Below are the code and all the weights of a small trained network. Each question names an input and a class and asks about switching units off, where a switched-off unit gives its printed mean instead of its output.

import numpy as np


def w(rows, s, z=0):
    codes = np.array(rows[::2]) - 128.0
    scale = np.full(codes.shape[1], s)
    scale[-1] = z or s
    return codes * scale


def norm(h):
    return h / np.sqrt((h * h).mean(-1, keepdims=True) + 1e-5)


def f(y):
    return y / 2 * (1 + np.tanh(0.7978845608 * (y + 0.044715 * y**3)))


def log_softmax(a):
    a = a - a.max(-1, keepdims=True)
    return a - np.log(np.exp(a).sum(-1, keepdims=True))


def net(x, mask):
    res = np.array(x, float).reshape(1, 5) / 4 @ E
    u = 0
    for l in range(3):
        y = f(norm(res) @ A[l][:, :-1].T + A[l][:, -1])
        res = res + np.where(mask[u : u + 7], y, B[l][:, -1]) @ B[l][:, :-1]
        u += 7
    return log_softmax(norm(res)[-1] @ U[:, :-1].T + U[:, -1])


A, B = {}, {}
E = w([
[199,142,166],'x0',
[202,110,141],'x1',
[185,224,73],'x2',
[103,216,130],'x3',
[106,50,3],'x4',
],0.0045)
A[0] = w([
[128,186,160,57],'0.n0',
[114,125,131,84],'0.n1',
[143,5,191,254],'0.n2',
[126,80,137,216],'0.n3',
[169,221,166,234],'0.n4',
[105,143,130,51],'0.n5',
[161,86,69,218],'0.n6',
],0.013,0.00095)
B[0] = w([
[152,88,174,176],'0.n0',
[133,105,144,124],'0.n1',
[166,198,255,247],'0.n2',
[138,125,167,156],'0.n3',
[177,161,198,255],'0.n4',
[133,89,126,127],'0.n5',
[188,189,110,207],'0.n6',
],0.015,0.0054)
A[1] = w([
[138,141,181,127],'1.n0',
[88,187,153,73],'1.n1',
[124,30,93,231],'1.n2',
[12,145,139,2],'1.n3',
[147,95,158,20],'1.n4',
[86,150,129,7],'1.n5',
[154,69,121,141],'1.n6',
],0.011,0.00087)
B[1] = w([
[199,115,170,253],'1.n0',
[146,27,170,175],'1.n1',
[243,67,214,104],'1.n2',
[1,20,229,126],'1.n3',
[197,171,82,146],'1.n4',
[131,39,147,111],'1.n5',
[215,163,83,104],'1.n6',
],0.0096,0.0041)
A[2] = w([
[46,176,49,188],'2.n0',
[186,93,125,56],'2.n1',
[86,89,108,145],'2.n2',
[143,22,205,251],'2.n3',
[98,141,159,122],'2.n4',
[186,178,125,199],'2.n5',
[72,255,168,88],'2.n6',
],0.0083,0.0013)
B[2] = w([
[229,35,176,139],'2.n0',
[82,149,106,140],'2.n1',
[206,55,110,106],'2.n2',
[255,154,111,220],'2.n3',
[156,83,121,140],'2.n4',
[120,240,154,254],'2.n5',
[187,67,173,199],'2.n6',
],0.0095,0.0043)
U = w([
[132,172,40,85],'0',
[79,123,78,2],'1',
[106,202,134,61],'2',
[211,212,250,200],'3',
[74,58,149,175],'4',
[53,152,95,14],'5',
[141,184,87,87],'6',
[138,88,5,163],'7',
],0.014,0.0083)

Each question gives the input, the list of numbers given to net, and the class t.
The units are the neurons (one row each of A and B). Each row of codes is followed by its name. A weight is (code - 128) times the scale printed after its matrix; where a second scale follows, it is the last column's (A, B and U).
mask holds one flag per neuron, layer by layer. A switched-off neuron (its flag False) gives its mean, the last column of its row in B, instead of its output. The means were averaged over made-up inputs and are rounded, as every weight is.
A unit's drop is (log p(t) with every unit on - log p(t) with that unit switched off) / (log p(t) with every unit on - log p(t) with every unit switched off).
The circuit of an input: a set's keep is (log p(t) with only the set's units on - log p(t) with every unit switched off) / (log p(t) with every unit on - log p(t) with every unit switched off). Starting from the 12 units with the biggest drops (on a tie, the unit counted first), units are removed one at a time, each time the one whose removal leaves the highest keep (on an exact tie, the one counted first), for as long as the keep stays at least 0.8.
circuit, biggest first: the units of the circuit, biggest drop first
unit that matters most: the unit with the biggest drop
k most important neurons: the k neurons with the biggest drops, biggest first
k most important neurons of layer l: the k neurons of layer l with the biggest drops, biggest first
drop of u: that unit's drop, to one decimal
input [-2,-1,-3,5,1], class 4: unit that matters most -> 1.n3
input [0,7,5,-5,8], class 7: 2 most important neurons -> (0.n4; 0.n2)
input [-8,-8,8,-4,1], class 7: circuit, biggest first -> (0.n2; 0.n4)
input [-4,-8,-6,1,5], class 4: circuit, biggest first -> (0.n4; 1.n3)
input [-1,7,3,0,5], class 0: 2 most important neurons -> (0.n2; 0.n4)
input [0,-7,-4,7,-2], class 4: circuit, biggest first -> (0.n2; 0.n6; 1.n3)
input [0,3,-1,5,3], class 6: circuit, biggest first -> (0.n2; 0.n4; 0.n0)
input [-2,-1,-4,4,5], class 4: circuit, biggest first -> (0.n4; 0.n2; 1.n3)
input [-4,-8,-1,2,-5], class 4: 3 most important neurons -> (0.n6; 0.n2; 1.n3)
input [4,-1,-1,7,8], class 6: 2 most important neurons -> (0.n2; 0.n6)
input [-2,-4,0,-1,7], class 7: 4 most important neurons -> (0.n2; 0.n4; 1.n0; 0.n0)
input [-8,2,-4,6,4], class 4: 2 most important neurons -> (1.n3; 0.n0)
input [3,-7,-2,7,2], class 4: 2 most important neurons -> (0.n2; 0.n6)
input [-6,-4,-2,1,2], class 4: most important neuron -> (1.n3)
input [1,-8,3,-6,2], class 7: 3 most important neurons of layer 0 -> (0.n2; 0.n4; 0.n0)
input [-4,0,4,6,5], class 7: drop of 0.n2 -> 1.1
input [-3,-6,2,8,8], class 4: drop of 0.n3 -> 0.0
input [1,-4,8,-8,5], class 7: drop of 0.n4 -> 0.3
